Below are the code and all the weights of a small trained network. Each question names an input and a class and asks about switching units off, where a switched-off unit gives its printed mean instead of its output.

import numpy as np


def w(rows, s, z=0):
    codes = np.array(rows[::2]) - 128.0
    scale = np.full(codes.shape[1], s)
    scale[-1] = z or s
    return codes * scale


def f(y):
    return np.maximum(y, 0)


def log_softmax(a):
    a = a - a.max(-1, keepdims=True)
    return a - np.log(np.exp(a).sum(-1, keepdims=True))


def net(x, mask):
    res = np.array(x, float).reshape(1, 4) / 4 @ E
    y = f(res @ A[0][:, :-1].T + A[0][:, -1])
    res = res + np.where(mask, y, B[0][:, -1]) @ B[0][:, :-1]
    return log_softmax(res[-1] @ U[:, :-1].T + U[:, -1])


A, B = {}, {}
E = w([
[224,156,123,91,200,45,168,146,192],'x0',
[178,29,81,163,73,202,137,202,190],'x1',
[124,92,49,184,59,11,164,58,121],'x2',
[106,3,180,77,175,106,91,72,120],'x3',
],0.012)
A[0] = w([
[109,49,150,120,168,136,142,96,98,60],'neuron 1',
[31,129,149,137,52,176,130,108,93,93],'neuron 2',
[66,223,161,121,174,75,126,73,107,161],'neuron 3',
[137,160,180,120,158,178,102,146,108,76],'neuron 4',
[181,45,84,153,84,173,144,191,202,156],'neuron 5',
[127,101,61,168,99,62,136,96,118,96],'neuron 6',
[73,138,131,159,106,150,120,121,116,94],'neuron 7',
[132,145,156,123,178,178,141,141,130,89],'neuron 8',
[151,133,161,97,201,209,112,154,134,95],'neuron 9',
[156,186,128,121,89,136,105,142,134,81],'neuron 10',
[123,109,81,150,68,53,136,115,107,70],'neuron 11',
[105,198,89,148,128,123,129,168,127,73],'neuron 12',
[131,106,113,155,82,72,123,77,161,3],'neuron 13',
[91,183,152,113,162,90,120,93,96,126],'neuron 14',
[186,83,88,147,111,167,123,158,160,159],'neuron 15',
[108,182,131,128,127,115,139,118,112,124],'neuron 16',
[42,114,116,161,102,196,118,119,70,127],'neuron 17',
[94,180,97,157,110,161,124,141,108,74],'neuron 18',
[101,63,143,126,181,111,128,117,133,74],'neuron 19',
[136,205,131,142,130,176,129,167,132,55],'neuron 20',
[122,135,132,125,181,159,125,126,181,99],'neuron 21',
[140,204,98,138,71,148,147,122,145,70],'neuron 22',
[149,182,76,156,96,112,150,152,123,33],'neuron 23',
[102,37,171,78,173,108,103,94,126,31],'neuron 24',
[112,129,159,103,146,181,142,169,136,68],'neuron 25',
[249,150,127,109,222,36,144,171,197,93],'neuron 26',
],0.014,0.0035)
B[0] = w([
[179,125,168,160,128,128,125,136,163,192],'neuron 1',
[154,169,81,80,105,171,106,102,147,224],'neuron 2',
[138,104,143,126,148,142,118,153,9,241],'neuron 3',
[68,126,104,131,111,87,142,136,136,188],'neuron 4',
[145,112,160,123,164,142,118,143,5,243],'neuron 5',
[41,145,128,119,123,105,151,150,159,205],'neuron 6',
[145,148,99,122,114,147,128,101,122,173],'neuron 7',
[78,123,117,125,131,106,138,142,138,174],'neuron 8',
[55,142,116,134,127,80,148,145,154,207],'neuron 9',
[142,103,158,130,126,130,128,140,152,159],'neuron 10',
[61,106,101,127,124,79,136,142,155,199],'neuron 11',
[165,99,164,141,141,128,120,139,158,172],'neuron 12',
[76,164,129,127,132,98,143,152,157,183],'neuron 13',
[142,96,138,127,142,135,137,148,49,205],'neuron 14',
[149,104,141,136,138,129,127,134,44,199],'neuron 15',
[138,114,149,150,145,141,128,133,89,168],'neuron 16',
[158,176,70,104,123,151,123,60,131,226],'neuron 17',
[152,126,154,141,123,131,121,127,169,171],'neuron 18',
[164,109,151,144,129,142,121,149,170,179],'neuron 19',
[134,104,150,149,134,111,134,134,180,181],'neuron 20',
[98,133,123,124,118,112,141,129,129,159],'neuron 21',
[156,101,167,157,141,121,128,137,165,177],'neuron 22',
[153,108,164,139,130,123,129,139,190,175],'neuron 23',
[180,96,181,165,136,129,134,147,188,216],'neuron 24',
[81,132,116,121,119,95,141,140,140,176],'neuron 25',
[163,189,53,92,86,192,100,49,156,253],'neuron 26',
],0.024,0.022)
U = w([
[119,105,117,121,171,150,93,163,3,142],'0',
[146,184,38,84,79,184,72,64,153,249],'1',
[15,141,80,130,111,61,148,177,156,118],'2',
[186,93,180,197,130,142,94,155,215,11],'3',
],0.011,0.0014)

Each question gives the input, the list of numbers given to net, and the class t.
The units are the neurons (one row each of A and B). Each row of codes is followed by its name. A weight is (code - 128) times the scale printed after its matrix; where a second scale follows, it is the last column's (A, B and U).
mask holds one flag per neuron, in row order. A switched-off neuron (its flag False) gives its mean, the last column of its row in B, instead of its output. The means were averaged over made-up inputs and are rounded, as every weight is.
A unit's drop is (log p(t) with every unit on - log p(t) with that unit switched off) / (log p(t) with every unit on - log p(t) with every unit switched off).
The circuit of an input: a set's keep is (log p(t) with only the set's units on - log p(t) with every unit switched off) / (log p(t) with every unit on - log p(t) with every unit switched off). Starting from the 12 units with the biggest drops (on a tie, the unit counted first), units are removed one at a time, each time the one whose removal leaves the highest keep (on an exact tie, the one counted first), for as long as the keep stays at least 0.8.
units of the circuit, in order: the units of the circuit, biggest drop first
most important unit: the unit with the biggest drop
k most important neurons: the k neurons with the biggest drops, biggest first
drop when u is switched off: that unit's drop, to one decimal
input [-4,4,5,4], class 2: 4 most important neurons : (neuron 26; neuron 3; neuron 6; neuron 11)
input [2,6,6,8], class 3: most important unit : neuron 24
input [-4,-6,-3,-7], class 3: 2 most important neurons : (neuron 5; neuron 20)
input [-6,-1,7,-6], class 2: 3 most important neurons : (neuron 26; neuron 11; neuron 6)
input [-4,2,-7,8], class 3: 4 most important neurons : (neuron 24; neuron 1; neuron 19; neuron 6)
input [3,0,4,2], class 2: 3 most important neurons : (neuron 17; neuron 2; neuron 6)
input [-2,6,-2,-6], class 0: 2 most important neurons : (neuron 5; neuron 15)
input [-7,0,-8,-3], class 2: 2 most important neurons : (neuron 26; neuron 9)
input [6,-8,1,-8], class 0: 2 most important neurons : (neuron 3; neuron 14)
input [-1,0,6,-6], class 2: 3 most important neurons : (neuron 6; neuron 11; neuron 24)
input [-7,5,-4,-3], class 1: 3 most important neurons : (neuron 17; neuron 2; neuron 3)
input [1,6,5,8], class 3: 2 most important neurons : (neuron 24; neuron 3)
input [-7,2,-7,-4], class 1: 2 most important neurons : (neuron 17; neuron 2)
input [-6,-5,-5,1], class 1: units of the circuit, in order : (neuron 17)
input [0,3,-7,-8], class 3: drop when neuron 18 is switched off : 0.6
input [-8,-4,1,8], class 1: drop when neuron 22 is switched off : 0.1
input [7,7,-1,-7], class 0: drop when neuron 15 is switched off : 4.4
